Here is a tiny trained network, its code and every weight. The questions are about switching its units off for an input and a target symbol, where a switched-off unit gives its printed mean instead of its output.

import numpy as np


def w(rows, s, z=0):
    codes = np.array(rows[::2]) - 128.0
    scale = np.full(codes.shape[1], s)
    scale[-1] = z or s
    return codes * scale


def f(y):
    return y / 2 * (1 + np.tanh(0.7978845608 * (y + 0.044715 * y**3)))


def softmax(a):
    e = np.exp(a - a.max(-1, keepdims=True))
    return e / e.sum(-1, keepdims=True)


def log_softmax(a):
    a = a - a.max(-1, keepdims=True)
    return a - np.log(np.exp(a).sum(-1, keepdims=True))


def net(x, mask):
    ids = ['αβεζλμπτψω'.index(c) for c in x.split()]
    T = len(ids)
    res = E[ids] + P[:T]
    u = 0
    for l in range(2):
        r = res
        for j in range(2):
            rows = slice(2 * j, 2 * j + 2)
            q, k, v = (r @ M[l][rows].T for M in (Q, K, V))
            z = softmax(np.where(np.tri(T) > 0, q @ k.T / 2**0.5, -1e9)) @ v
            o = O[l][rows]
            res = res + np.where(mask[u + j], z, o[:, -1]) @ o[:, :-1]
        u += 2
        y = f(res @ A[l][:, :-1].T + A[l][:, -1])
        res = res + np.where(mask[u : u + 8], y, B[l][:, -1]) @ B[l][:, :-1]
        u += 8
    return log_softmax(res[-1] @ U[:, :-1].T + U[:, -1])


Q, K, V, O, A, B = {}, {}, {}, {}, {}, {}
E = w([
[118,175,150,108],'α',
[128,133,154,157],'β',
[97,47,82,174],'ε',
[104,167,114,84],'ζ',
[77,142,65,100],'λ',
[89,120,169,84],'μ',
[117,199,93,113],'π',
[6,170,91,105],'τ',
[102,91,183,184],'ψ',
[238,4,115,133],'ω',
],0.022)
P = w([
[59,254,144,73],'0',
[30,215,91,64],'1',
[60,207,93,107],'2',
[75,200,86,138],'3',
[83,196,90,149],'4',
[84,195,96,165],'5',
[79,177,101,162],'6',
[86,174,101,160],'7',
[82,169,112,159],'8',
[101,160,114,152],'9',
[82,149,124,147],'10',
[84,157,130,142],'11',
[96,185,143,176],'12',
],0.0051)
Q[0] = w([
[127,40,93,130],'0.h1',
[203,101,78,89],'0.h1',
[243,37,162,100],'0.h2',
[244,119,101,192],'0.h2',
],0.011)
K[0] = w([
[110,61,35,118],'0.h1',
[180,21,85,83],'0.h1',
[250,83,134,167],'0.h2',
[166,70,152,93],'0.h2',
],0.011)
V[0] = w([
[58,204,114,202],'0.h1',
[84,33,3,123],'0.h1',
[2,145,158,148],'0.h2',
[121,63,213,39],'0.h2',
],0.008)
O[0] = w([
[162,165,181,93,183],'0.h1',
[96,255,153,229,97],'0.h1',
[197,80,139,110,253],'0.h2',
[135,91,102,73,104],'0.h2',
],0.01,0.012)
A[0] = w([
[225,78,181,164,157],'0.n1',
[196,109,185,189,37],'0.n2',
[94,76,117,189,51],'0.n3',
[91,42,126,184,1],'0.n4',
[159,111,189,120,19],'0.n5',
[185,187,141,169,122],'0.n6',
[200,155,85,152,75],'0.n7',
[136,80,1,118,112],'0.n8',
],0.0093,0.0062)
B[0] = w([
[3,119,58,163,255],'0.n1',
[240,183,137,6,144],'0.n2',
[187,149,190,134,143],'0.n3',
[254,189,186,133,134],'0.n4',
[111,242,151,163,155],'0.n5',
[111,93,90,126,139],'0.n6',
[116,110,176,194,122],'0.n7',
[54,248,124,125,142],'0.n8',
],0.0085,0.0071)
Q[1] = w([
[181,11,102,60],'1.h1',
[140,156,47,76],'1.h1',
[118,160,119,128],'1.h2',
[107,127,95,26],'1.h2',
],0.012)
K[1] = w([
[125,42,2,118],'1.h1',
[42,227,128,59],'1.h1',
[59,136,224,195],'1.h2',
[200,91,179,200],'1.h2',
],0.0099)
V[1] = w([
[107,117,2,115],'1.h1',
[43,100,174,142],'1.h1',
[170,168,54,135],'1.h2',
[219,103,112,157],'1.h2',
],0.01)
O[1] = w([
[97,255,179,190,150],'1.h1',
[165,15,110,206,179],'1.h1',
[91,167,207,113,108],'1.h2',
[100,178,175,201,5],'1.h2',
],0.0092,0.0026)
A[1] = w([
[182,100,167,157,212],'1.n1',
[103,163,36,117,148],'1.n2',
[212,159,136,144,49],'1.n3',
[181,190,128,84,1],'1.n4',
[162,88,217,104,132],'1.n5',
[183,131,96,148,38],'1.n6',
[251,177,153,82,56],'1.n7',
[131,114,142,57,12],'1.n8',
],0.014,0.0056)
B[1] = w([
[28,123,123,161,170],'1.n1',
[143,163,208,93,205],'1.n2',
[135,33,156,73,123],'1.n3',
[35,153,108,97,147],'1.n4',
[188,183,68,176,250],'1.n5',
[108,140,172,115,125],'1.n6',
[94,164,6,129,179],'1.n7',
[207,149,190,180,254],'1.n8',
],0.011,0.0046)
U = w([
[120,59,238,81,223],'α',
[149,135,98,238,85],'β',
[63,134,203,106,40],'ε',
[124,42,74,126,135],'ζ',
[76,145,81,111,26],'λ',
[124,49,144,90,176],'μ',
[193,197,182,218,14],'π',
[205,130,52,165,254],'τ',
[254,60,160,174,128],'ψ',
[133,154,94,121,79],'ω',
],0.0098,0.0061)

Each question gives the input, a string of symbols that net reads in full, and the target symbol t.
The units are the heads (2 rows each of Q, K, V and O) and the neurons (one row each of A and B). Each row of codes is followed by its name. A weight is (code - 128) times the scale printed after its matrix; where a second scale follows, it is the last column's (O, A, B and U).
mask holds one flag per unit, layer by layer, with each layer's heads first. A switched-off unit (its flag False) gives its mean, the last column of its rows in O or B, instead of its output. The means were averaged over made-up inputs and are rounded, as every weight is.
A unit's drop is (log p(t) with every unit on - log p(t) with that unit switched off) / (log p(t) with every unit on - log p(t) with every unit switched off).
The circuit of an input: a set's keep is (log p(t) with only the set's units on - log p(t) with every unit switched off) / (log p(t) with every unit on - log p(t) with every unit switched off). Starting from the 12 units with the biggest drops (on a tie, the unit counted first), units are removed one at a time, each time the one whose removal leaves the highest keep (on an exact tie, the one counted first), for as long as the keep stays at least 0.8.
units of the circuit, in order: the units of the circuit, biggest drop first
k most important neurons: the k neurons with the biggest drops, biggest first
top k neurons in layer l: the k neurons of layer l with the biggest drops, biggest first
heads that matter: for each layer, one digit per head in row order, 1 if its drop is at least 0.15 and else 0, layers parted by /
drop when u is switched off: that unit's drop, to one decimal
input τ μ μ α μ τ, target ψ: heads that matter : 11 / 10
input μ ω ω ω, target π: 2 most important neurons : [0.n8; 1.n2]
input ε α ψ λ μ ζ α π, target λ: heads that matter : 10 / 10
input α α τ α μ α τ ψ ψ ω, target π: units of the circuit, in order : [0.n8; 0.h1; 1.n2]
input α π α μ ε, target β: 2 most important neurons : [1.n1; 0.n6]
input μ α ζ ψ, target ζ: 2 most important neurons : [0.n1; 1.n8]
input α ω ζ ψ, target ζ: top 3 neurons in layer 1 : [1.n8; 1.n1; 1.n2]
input ω μ ζ μ α α β α ψ μ μ μ, target ψ: units of the circuit, in order : [0.h1; 1.n5; 1.n8]
input ψ ω α α α α τ λ, target α: 2 most important neurons : [1.n2; 1.n5]
input α τ α, target α: 3 most important neurons : [0.n1; 1.n5; 1.n7]
input ζ ζ α ε λ α τ, target α: units of the circuit, in order : [1.n7; 1.n5; 0.n1]
input π μ ε, target β: top 2 neurons in layer 0 : [0.n3; 0.n6]
input α α α π τ μ α μ μ α μ ζ, target α: 2 most important neurons : [0.n1; 1.n5]
input β α ε β μ μ ψ π λ τ α α λ, target α: top 3 neurons in layer 1 : [1.n5; 1.n2; 1.n7]
input μ ψ α α λ, target ε: top 2 neurons in layer 0 : [0.n8; 0.n1]
input α α α α ψ ω ω α α τ ζ, target α: top 2 neurons in layer 1 : [1.n7; 1.n5]
input α μ α ψ μ β λ μ π, target λ: 4 most important neurons : [0.n1; 1.n7; 1.n4; 0.n8]
input τ τ τ μ τ τ ψ, target τ: drop when 1.n7 is switched off : 0.3
input μ μ μ λ, target ε: drop when 1.n2 is switched off : 0.6
input α α β τ, target α: drop when 1.n2 is switched off : 0.1
